Below are the code and all the weights of a small trained network. Each question names an input and a class and asks about switching units off, where a switched-off unit gives its printed mean instead of its output.

import numpy as np


def w(rows, s, z=0):
    codes = np.array(rows[::2]) - 128.0
    scale = np.full(codes.shape[1], s)
    scale[-1] = z or s
    return codes * scale


def norm(h):
    return h / np.sqrt((h * h).mean(-1, keepdims=True) + 1e-5)


def f(y):
    return y / 2 * (1 + np.tanh(0.7978845608 * (y + 0.044715 * y**3)))


def log_softmax(a):
    a = a - a.max(-1, keepdims=True)
    return a - np.log(np.exp(a).sum(-1, keepdims=True))


def net(x, mask):
    res = np.array(x, float).reshape(1, 2) / 4 @ E
    u = 0
    for l in range(2):
        y = f(norm(res) @ A[l][:, :-1].T + A[l][:, -1])
        res = res + np.where(mask[u : u + 5], y, B[l][:, -1]) @ B[l][:, :-1]
        u += 5
    return log_softmax(norm(res)[-1] @ U[:, :-1].T + U[:, -1])


A, B = {}, {}
E = w([
[187,105,187,93,157,140,115,111,96,99],'x0',
[43,175,70,5,137,116,93,192,143,143],'x1',
],0.014)
A[0] = w([
[77,160,170,20,155,95,51,186,148,2,39],'L0N1',
[116,103,175,50,122,104,94,94,60,63,83],'L0N2',
[89,167,144,159,13,50,212,167,158,255,57],'L0N3',
[75,147,111,73,144,137,46,218,155,127,254],'L0N4',
[37,190,37,157,178,49,132,179,158,121,175],'L0N5',
],0.0068,0.0011)
B[0] = w([
[146,150,96,111,189,160,189,146,93,96,253],'L0N1',
[125,205,77,195,72,137,145,176,144,151,195],'L0N2',
[62,208,107,123,167,76,144,139,95,245,195],'L0N3',
[179,112,213,178,187,148,166,112,120,162,243],'L0N4',
[114,109,114,162,55,174,65,99,156,60,222],'L0N5',
],0.012,0.0076)
A[1] = w([
[152,132,86,121,112,227,159,105,135,70,208],'L1N1',
[87,143,167,92,147,176,159,169,149,172,71],'L1N2',
[145,113,166,122,134,182,127,150,127,71,203],'L1N3',
[56,105,90,191,1,70,93,80,166,180,75],'L1N4',
[208,128,218,177,82,77,139,98,145,129,8],'L1N5',
],0.0093,0.0016)
B[1] = w([
[102,59,133,91,102,142,44,113,195,190,219],'L1N1',
[138,122,140,143,20,116,113,123,120,84,172],'L1N2',
[4,146,79,180,92,77,61,74,123,109,205],'L1N3',
[184,48,91,69,172,28,165,122,177,188,227],'L1N4',
[134,164,165,83,89,147,113,159,31,71,254],'L1N5',
],0.011,0.0084)
U = w([
[181,133,234,169,42,133,70,114,29,6,105],'0',
[127,30,87,143,132,13,149,93,242,220,139],'1',
[73,154,90,146,112,210,61,154,160,153,160],'2',
[127,159,190,100,146,76,142,128,120,140,2],'3',
[213,102,183,137,126,59,208,137,69,162,153],'4',
[167,206,123,104,240,191,216,205,73,122,113],'5',
[68,61,150,125,148,140,86,87,169,85,116],'6',
],0.012,0.0074)

Each question gives the input, the list of numbers given to net, and the class t.
The units are the neurons (one row each of A and B). Each row of codes is followed by its name. A weight is (code - 128) times the scale printed after its matrix; where a second scale follows, it is the last column's (A, B and U).
mask holds one flag per neuron, layer by layer. A switched-off neuron (its flag False) gives its mean, the last column of its row in B, instead of its output. The means were averaged over made-up inputs and are rounded, as every weight is.
A unit's drop is (log p(t) with every unit on - log p(t) with that unit switched off) / (log p(t) with every unit on - log p(t) with every unit switched off).
The circuit of an input: a set's keep is (log p(t) with only the set's units on - log p(t) with every unit switched off) / (log p(t) with every unit on - log p(t) with every unit switched off). Starting from all 10 units, units are removed one at a time, each time the one whose removal leaves the highest keep (on an exact tie, the one counted first), for as long as the keep stays at least 0.8.
circuit, biggest first: the units of the circuit, biggest drop first
most important unit: the unit with the biggest drop
top k neurons: the k neurons with the biggest drops, biggest first
top k neurons in layer l: the k neurons of layer l with the biggest drops, biggest first
drop when u is switched off: that unit's drop, to one decimal
input [6,5], class 5: most important unit	L0N1
input [5,0], class 2: top 3 neurons in layer 0	L0N4, L0N3, L0N2
input [-1,5], class 6: top 4 neurons	L0N5, L0N4, L0N2, L1N1
input [-5,4], class 1: circuit, biggest first	L0N5, L1N4
input [-8,6], class 1: top 3 neurons	L0N5, L1N4, L1N5
input [5,1], class 2: top 2 neurons in layer 0	L0N3, L0N4
input [-1,-2], class 4: top 3 neurons in layer 0	L0N5, L0N4, L0N1
input [0,5], class 6: top 3 neurons in layer 1	L1N1, L1N5, L1N3
input [6,1], class 2: circuit, biggest first	L0N2, L1N5
input [6,4], class 5: top 2 neurons	L0N5, L0N1
input [-4,3], class 1: top 2 neurons	L0N5, L1N4
input [-8,5], class 1: top 2 neurons	L1N4, L0N5
input [0,7], class 6: top 3 neurons	L0N5, L0N3, L0N4
input [-8,1], class 1: circuit, biggest first	L1N4
input [-7,5], class 1: top 2 neurons	L0N5, L1N4
input [1,1], class 5: top 2 neurons	L0N1, L0N4
input [4,3], class 5: top 2 neurons	L0N5, L0N1
input [4,4], class 5: top 3 neurons	L0N1, L0N4, L0N5
input [2,1], class 5: drop when L0N5 is switched off	0.6
input [-6,1], class 1: drop when L1N4 is switched off	0.4
input [-3,0], class 1: drop when L1N4 is switched off	0.4
input [-5,1], class 1: drop when L1N4 is switched off	0.3
